Each row is followed by its class.
[ 183 -420  116   -1 -118 -169   43  348  -87 -128  534  -31   82   89
  146  234 -354  -44 -302  -64 -213  -75  152  337 -270 -404  294 -168
  128   36  -69  -88   80 -219 -471 -206] -> daf
[ 230 -267 -107  315  -72 -444  103   31 -133 -191  150  -71   96  -75
 -239    0  238 -306   89  290  130   69   24 -128 -449 -313  123 -366
  265  -61  -14   12 -131 -426 -281 -139] -> dep
[ 154 -214   -5  384  318 -116 -418  264 -374 -429 -157 -232  120  -55
 -399  -60   86 -121 -170   43  250   88   20  144 -151   48  -48 -254
  233  164   96  -30   84   29   17    3] -> mulub
[ -61  -97   99 -157   70  157  101 -300   83   59   80   56  167   20
  196  222   -3 -140    1 -195   22  182  -44  -11  197   99   -7  137
  100   12    5   33    8    7  129   38] -> daf
[ -75  119   17   40 -151  110  227  343  115   48  220   38   38  -53
  185  -16 -225   99  -73  -96 -305  164  145   10  183  196  -20  -94
  -40  -91   57   11   85    5  -74  200] -> tem
[ 109 -263  -13  -41 -166  -48  160  144  280 -134  388  110  -99   73
  191  172 -299 -149 -201 -156 -146 -102  100  220    6   61  267  -59
  100  -67 -161 -137  192 -383 -185  -89] -> zek
[ -39 -217  136  -77   71  107  105 -248   87    2   -8    8  141  -27
  232  311   38  -75  -13 -205  -26  257   19   34   81  143  163  -54
  229  -30   16  -18   40 -166  111  -53] -> dep
[ -13   12  103  -37  187   32  311   26  -83   38   95  -22 -126  -47
   20  -48   48   42  -34    1 -213  207   58 -127  -62   25   48  -86
  255  -37  132  -22 -174  -22  123  -78] -> zek
[ -68   35  146  -19  144    4  316   65  -91   92  149  -24 -122  -76
   86   24   71   87  -64    3 -209  123   76 -150   -6  -25   80  -32
  235  -53  117  -14 -189  -21  120 -101] -> mupi
[ -54  -19  138   -4  210   47  321   32  -83   52   71  -28  -75  -27
   56  -22   30   64  -47  -32 -135  172   57 -149   -6  -34   42   -2
  258  -15  139   11 -190   21  160  -96] -> tem
[ -12 -173   50 -157  134  202   90 -458  113  168    5   34  153   69
  337  327   46 -143    5 -247  -70  367    4  -89  107  169   99  114
  284   48   62   91  -23  -38  164  -36] -> daf
[ -51   32  121   -6  178   73  339   59 -120   97  134  -27 -104  -60
   89   20   77  105  -25   22 -227  187   89 -177   59   13   79  -55
  256  -54  131  -41 -152   -6  115  -98] -> mupi
[  27 -232   92  -90  116  155   49 -297   64   11   78    9  178  -10
  185  284   83  -98  -18 -180 -113  299   10  -23   68   66  119   42
  190   18   18   40   74  -55   66  -28] -> Laf
[  -5 -292  108  -35  140  131  249 -256    6   26   55  -40  180   33
  207  337   81 -112    3 -192  -79  348   32  -56   72  163  125  -23
  245  -14   10  -35    8 -166  105  -75] -> sok
[ -70 -125   62 -135  100  213   52 -357  133   85  -64   36  164    1
  183  299   87  -99   11 -268  -56  348  -15  -76  157  172   53   63
  182   -6  -20   57   38  -76  225    6] -> mulub
[ 278 -112   80  153  -49 -170   86  409 -274 -148  493  -87  -35  -50
  169 -144 -215  311 -134  239 -339 -199  119   91    7 -134  380 -205
  259  -11   41 -222  108  -26 -488   13] -> sok
[  98  200   67  236   33 -133 -432    9  178 -252 -451   33  123 -138
 -535 -269  246 -336  -66   74  115  192    2  190 -465 -155  -83 -198
 -124   58  -30   73  282 -250  300  -57] -> mupi
[ -30   11   93    5  216   62  296   39  -53   66   80  -15  -64   -6
   73  -18   65   56  -49  -58 -144  201   89 -165    4  -20   63   -9
  274  -14  105   -8 -204    8  156  -94] -> toka
[  91 -179    6    4 -108 -439  -15  250 -221   87  -38   23   48 -101
  -82 -103   73    6 -119  206  359 -317   30  282 -216 -226 -120 -183
  -19  194   42  162 -114 -229  -45 -103] -> daf
[  85 -164   28 -101  -93 -335   95  154   71  266  270  -70 -165   67
  306  234 -149   17   24   52  -45   30   52  203 -353  -69  219 -121
  277   63 -102   75 -118 -392  -60 -226] -> toka
[  49  -94  158  -10  -18 -223  151  167  176  283  223   67   28   85
  490  255 -218  121 -260  -59    2  -93   59  277 -388 -305  442  -24
  204  -14 -141   74 -146 -397   24 -168] -> mulub
[  32   34   90   76  -25 -171   55  155  252  231  535   98  -53    5
  367  312 -100   54 -256  -49 -305   87  135  127   19    6  465  -45
  290 -197    7   60 -117 -331  -29 -124] -> mupi
[ -27 -150  176  268 -117 -358  233  225  -53  -56 -179  -76   -3 -146
 -159   31  165  139 -239  136  416  -48  212  153 -340  132  266 -283
  341 -205 -104 -127 -305 -899  315 -306] -> ful
[  57  -50   73  160 -105 -315    1  390 -188  103  412 -146   71  -71
   76 -292  -25  105 -179  119 -136  -55  223  -65 -207 -158  179 -153
   84  -48  -23 -272  239   -1    8    1] -> mupi
[ -58  130  195  159  120   58   82 -112 -128  -26 -286  -80  221  -71
 -122  -59  269  155 -135   47   50  194   62  174    8   81   64 -190
  198  -16  338  156 -196 -157  133 -157] -> Laf
[ 172  181  -88 -230 -130    0   96  111  193  115  577  188  174    7
  394  -97 -368   42  -86   39  -28 -220  -29   74  493   39   81  184
  -49  -59  -17 -106  352  269 -372  298] -> tem
[ -42   11  110   -2  163   35  290    2  -84   99   79  -25 -108  -47
   74   18   38   46  -41  -49 -167  169  100 -149   28   19   77  -16
  266  -55  112  -17 -211    7  145  -92] -> ful
[-109 -360   75   88   21 -431  -19  237 -222 -332 -133 -240  397  -10
 -386 -119  177 -168   41 -104  451  122   99   60 -109 -171 -176 -273
 -181   14 -137 -310  -78 -134  -24 -122] -> Laf
[ -21 -187   26 -139  -89  138  127 -340  164  147    6   16  228  -45
  410  319   32  -59    2 -222  -80  310   51  -75  102  189  102   50
  195  -36    1   71   83 -130   90   -4] -> Laf
[-178  183   60 -160 -138 -250 -262 -118 -409   29 -278   51  359  161
 -344 -202  -34  139  138  168  642 -203  -49  276  285   34 -329  101
 -274   89  223  107 -708  211   26  -57] -> sok
[ -18  -28  122   19  147   13  265   85  -93   62  134  -42  -74  -83
   -7  -14   44   82  -14  -21 -183  141   58 -141  -38  -38   52  -47
  230  -43  100  -20 -141   -2  100  -60] -> Gimu
[ -68 -163   76 -141   48  216  225 -355   65  117   10  -39  190  -39
  312  376   66  -63   60 -218 -162  415   20 -108  157  189  118  -21
  200  -56   57   11   -8  -62   66  -52] -> Laf
[ 146 -190   12  -61 -119 -185   78  189  129  185  419   40 -333   82
  405  193 -243  190 -229   73 -165 -270  172   15 -134  -19  385  108
  294    9 -107  -15   31 -400  -97  -45] -> mulub
[  15  -24  111   38  225   28  296   60  -91   47   97  -47 -116  -47
   64  -33   90   48  -61   -7 -192  167   82 -188  -93  -73   80  -30
  281   -9  107  -18 -134   -8  124 -104] -> toka
[  54 -427  125   25 -131 -316  137  139  137  156  201  -21 -480   10
  137  117  -52   45 -176   42   43 -355  -28   75 -495 -460  191  141
   87   80  -95   95  -13 -464  -85 -196] -> tem
[-253  269  261  314  153  -24   11  353 -310  -47 -179  -40  212 -230
 -410   11  216  334 -103  -39   41  332  201    2  347  152   61 -425
   91 -190  312  -96 -210 -147  277  -87] -> mulub
[  41 -218    1 -136    9   84  108 -323   92   55   74  -19  177    4
  259  331  -10 -232   27 -210  -73  362   -1  -27   23  144   97  -30
  217    1  -34   13    8 -132   13  -81] -> daf
[ -42 -214   80 -159   10   87  155 -256   71  123    4   46  150   20
  354  289    2  -51  -13 -223   26  228   19  -43  124   99   54   98
  150   17   -1   46  -13  -74  144  -54] -> sok
[  36 -110  203  -11   83 -118  252   65   78  203  370   95 -450   23
  104    9  -79  147 -120   75 -157 -256  -42  162  -58 -144  333   78
  225  -30   84  -17  -22 -258    2 -245] -> tem
[ -16   28   97   63  225   89  315   22  -51   43   83   -9  -82  -62
    2  -47   85   60  -43  -14 -241  247   90 -230   41   21   77  -38
  298  -67  169   -6 -136    7  158  -80] -> tem
[ -32 -177   -1  -76   24  144   51 -274  114   62   51    7  118   43
  182  248   35 -184   18 -201  -83  290   17    9   75  151   94  -14
  122  -24  -36  -21  120  -85  113  -26] -> ful
[ -45 -272   47 -152   25  137  185 -350  146  113   86   10  151   59
  321  496  -45 -181   29 -247 -131  310  -23   24   88  142  138  -34
  129  -13  -10   45  -13 -184  -19  -11] -> zek
[  83  149  157  239  -87  -27 -360  -45  -84  -67 -214  -24  453  -21
   -3   -3  -67  -61 -216 -126  271  182  163  348  156 -155  172 -245
  140   99  105  176  -88  -73  -78  -80] -> ful
[ -16   27  101    5  184   39  241   66 -126    2  118  -45 -106  -57
   27  -31   30   40  -40   12 -139  105   60 -131  -48   -1   62  -49
  245  -15  123  -31 -157   70  108  -36] -> dep
[ 143   23   83  194  372 -136  -72  150  -78  -14  109  -38  138   24
   75  -15  -80   69 -117  -69  -67   29  178 -156   96  -29   63  131
  219  -59  225 -103  112  223   23  -50] -> ful
[ -76 -200   96 -160   53   99  125 -275  120  117   18   59  141  -15
  269  256   37  -57    5 -204    8  216  -45  -34  110   61   -3  110
  129   -7   17   99   40  -40  160  -29] -> tem
[ -24 -163   67 -161   58  122  -13 -292   18   96   56   45  235   21
  250  195   32  -32   -9 -214   88  275    4  -46  120   90  -17   94
  146   54    8   99   85   75  156  -23] -> tem
[ -40   45   95  -18  171   34  300   79 -107   48   52  -54 -125  -46
   55  -54   33   79  -21    6 -108   87   89 -190  -18  -33   -3    7
  206  -33  128  -24 -193   73  129  -73] -> dep
[  79  119  144   94 -114 -254 -320  420 -157 -165 -496  208  165 -177
 -296 -655   81  290 -146  197  248   58  172  312 -235 -110 -209 -287
   61   15  192   64   85  -62  109 -110] -> mupi
[ -94 -198   77 -139   80  186  206 -382   47  161   33  -15  260   62
  219  401   11  -80   54 -262  -57  296   14  -33  156  199  109   16
  189  -18   51    8  -83  -66  114  -61] -> Gimu
[ 264 -356 -162   13  -20 -426   17  346  101 -223  268  -49  -91   51
  -25  -33 -274 -230  -98   90 -171 -215   16  288 -316  -89  277 -253
   97  -28 -113 -301   60 -171 -503  -81] -> dep
[  27   41  116    4  239   48  391   37 -121   78  206   -8 -103  -55
   56  -35   67   47  -48   26 -229  167   85 -202  -23   14   86  -22
  314  -15  141  -23 -177  -11  138  -71] -> daf
[ -64 -146   80 -170   78  113  133 -305   74   82   65   64  256   26
  218  237   27  -63   11 -192   13  307    4  -24  257  131   77   25
  168  -37   74   -2   13  -29  116  -60] -> tem
[ -30   46  124   25  195   35  269   74 -108   44   89  -23  -63  -62
   59    4   55   76  -28  -46 -202  206   91 -183   86   25   53  -32
  265   -8  121    3 -203   66  138  -30] -> sok
[  43 -101 -121  146 -116   18  -57   67 -244 -136 -491 -217  417  -48
 -266   39   30 -122   46  -51  158  274  145  129 -150   88 -159 -438
 -132  113  -45  -52  -56 -114 -166  -74] -> daf
[  -7 -187   97 -118  111  139   84 -309   91   44   15   43  180   14
  263  286   41 -127  -10 -246   21  288   23  -73  164   87   83   75
  182   39    1   25   43  -67  143  -25] -> toka
[ -28 -165   64 -149  112  153  107 -277   28   38    3   -8  271   13
  234  260   36  -62  -15 -240  -21  285   44  -15  167  135   49   52
  159   32   49   27  -20   27  130  -74] -> Laf
[ -45   48  154  -22  214   67  262  102  -78   38  136  -13  -75  -65
   27   12   80   77  -84   -7 -264  223  106 -128   41  -29   71  -54
  227  -47  131  -24 -132    5  130  -80] -> mupi
[ -44   23   81  -34  169   34  280   84 -101   88  139  -39  -50  -42
   92   -2   38   89  -42  -38 -167  133   89 -129   52    1   38  -30
  206  -18  152   -5 -199   91  108  -47] -> dep
[ 168 -256   10    3  -19 -458 -150  446  -67  -28  310  -67   27    5
   11 -120 -124  -50 -222   60  172   -8  200 -109 -292 -409   -8   59
   44  -15 -106 -144  107 -107  -62  -37] -> mulub
[ -16 -106   98 -196   87  173  126 -294   31   76   65   21  157  -22
  254  333    5 -110   53 -174 -111  349  -16  -51  174  124   48   23
  127   22   61   26   45    1   33  -19] -> mupi
[   5  -10  105    2  265   65  355    9 -144   60  154  -75  -81  -22
   96   -5   46   71  -34  -46 -215  186   64 -204  -37  -30   44  -21
  293   22  157    5 -187   75  125  -78] -> zek
[  10   -3  112    6  233   17  275   91  -78   37  124  -24 -113  -37
   58  -16   63   66  -34  -21 -177  167   81 -157   -1  -35   60  -17
  247   -1   97  -17 -155    2  113  -85] -> toka
[  97 -202  138  -60  -61 -189 -309  -95  -82 -203 -150  102   25  -13
  -69 -176  110   75  -93  155  444 -188  -89  263 -171 -213  -19   -9
   18   66  -34   43  137 -210   -3 -101] -> zek
[  46   -2   34  232  179 -489 -550  110 -176 -163 -862   31  247  -82
 -391 -171  136  -78  -28  117  545   82   10  156 -702 -373 -116 -286
  -40  -10   93   78 -294  -13  130 -318] -> Gimu
[ 332 -400  -16  217   68 -201  152  287  162  -30  281   13 -272  -37
  185  -87   60   -8 -250  -22 -270   28  149   93 -617 -114  302  -94
  340   32 -105   -4  325 -477   78 -256] -> ful
[  89 -412   47   45   -2   40 -409 -197 -334  -41  167 -248  461  154
 -187  262   24 -154  -48 -153  -33  349  -41  306 -222 -378  -10 -129
   61  252   83  187 -158  132 -318  -98] -> daf
[   8 -127   58  -65   18  135  101 -232  113   57   78   14  153   -2
  250  216   25 -107   -5 -251  -68  339   43  -36  179  158  107   10
  233   16  -13   21   89  -87  146  -54] -> sok
[  10 -289   92  143 -126 -320  -25  -90  101  -85 -179  -15  302  143
  113   86 -103 -237 -165 -298  187   47  204  427  -46   96  259 -282
  311  118   14   42 -254 -419   -7 -401] -> mupi
[ 298  -73   13   18   75  -89  -44  264  -69  -79  512   97   -2   -2
  228 -170 -192  214 -265   25  -77 -248  114  -42  -26 -180  192  149
  184   54   31  -47  204  175 -228   52] -> Gimu
[ 206 -253  -12  -46  -77 -321  151  264  251  125  372  121 -247   88
  313  121 -252   26 -306    6  -91 -323  107  247 -336 -173  335   77
  208  -19 -132    9  -76 -394 -213 -242] -> mupi
[  40  -48   58    0  219   -3  313   46  -61   60  100  -19  -88   12
  102  -99   52   19  -47  -45 -139  164   97 -202  -81  -46   56   22
  252   22  104  -46 -150   34  125 -100] -> toka
[  -1  -33   99  -24  159   -8  330   37  -80  107  174  -54 -126  -70
   35   54   28   65   18  -26 -170   93   43 -182   -6  -25   56    0
  266  -15   96    5 -201  -20   74  -80] -> Gimu
[-100  169  233  147  -94   15   51  -20 -407    5  141  103  163  -66
 -143  164   -9  267   75  247   50  157  180  101  457  309  357 -447
  316 -127  234  -56 -468 -280 -105   42] -> dep
[-100 -454  -25  155   56   24  422 -247 -343  219   -7 -219  771  324
  232  312   61 -166 -304 -499  526  369  331   73 -273 -117  151 -163
  271  269  159   75 -478 -161  316 -517] -> Laf
[ -13   65  109    8  269   92  273   29  -67   40   55  -20 -120  -34
    8  -15   65   25  -55  -32 -233  247   83 -168  -29   12   62  -29
  284  -14  134    4 -224   13  156  -77] -> daf
[  -9 -230   87  -72  108  148   72 -382  116   31  -62   14  166   51
  204  239   58 -124  -32 -248  -40  311   31  -63   69  105  126   45
  232   39   34   50   36  -92  137  -84] -> tem
[ -23   37  122    9  227   65  287   61 -104   31   93  -22  -82  -53
   13  -18   64   49  -59  -11 -165  173   89 -142  -24  -26   61  -43
  251  -51  151  -13 -202   50  153  -97] -> dep
[-113 -228   72 -164   -2  118  192 -255   32  177   54  -40  227   -2
  320  436   -2 -119    4 -285  -60  326   45  -37  148   73   62  -32
  126   -4  -12    5  -14  -56   57 -105] -> mupi
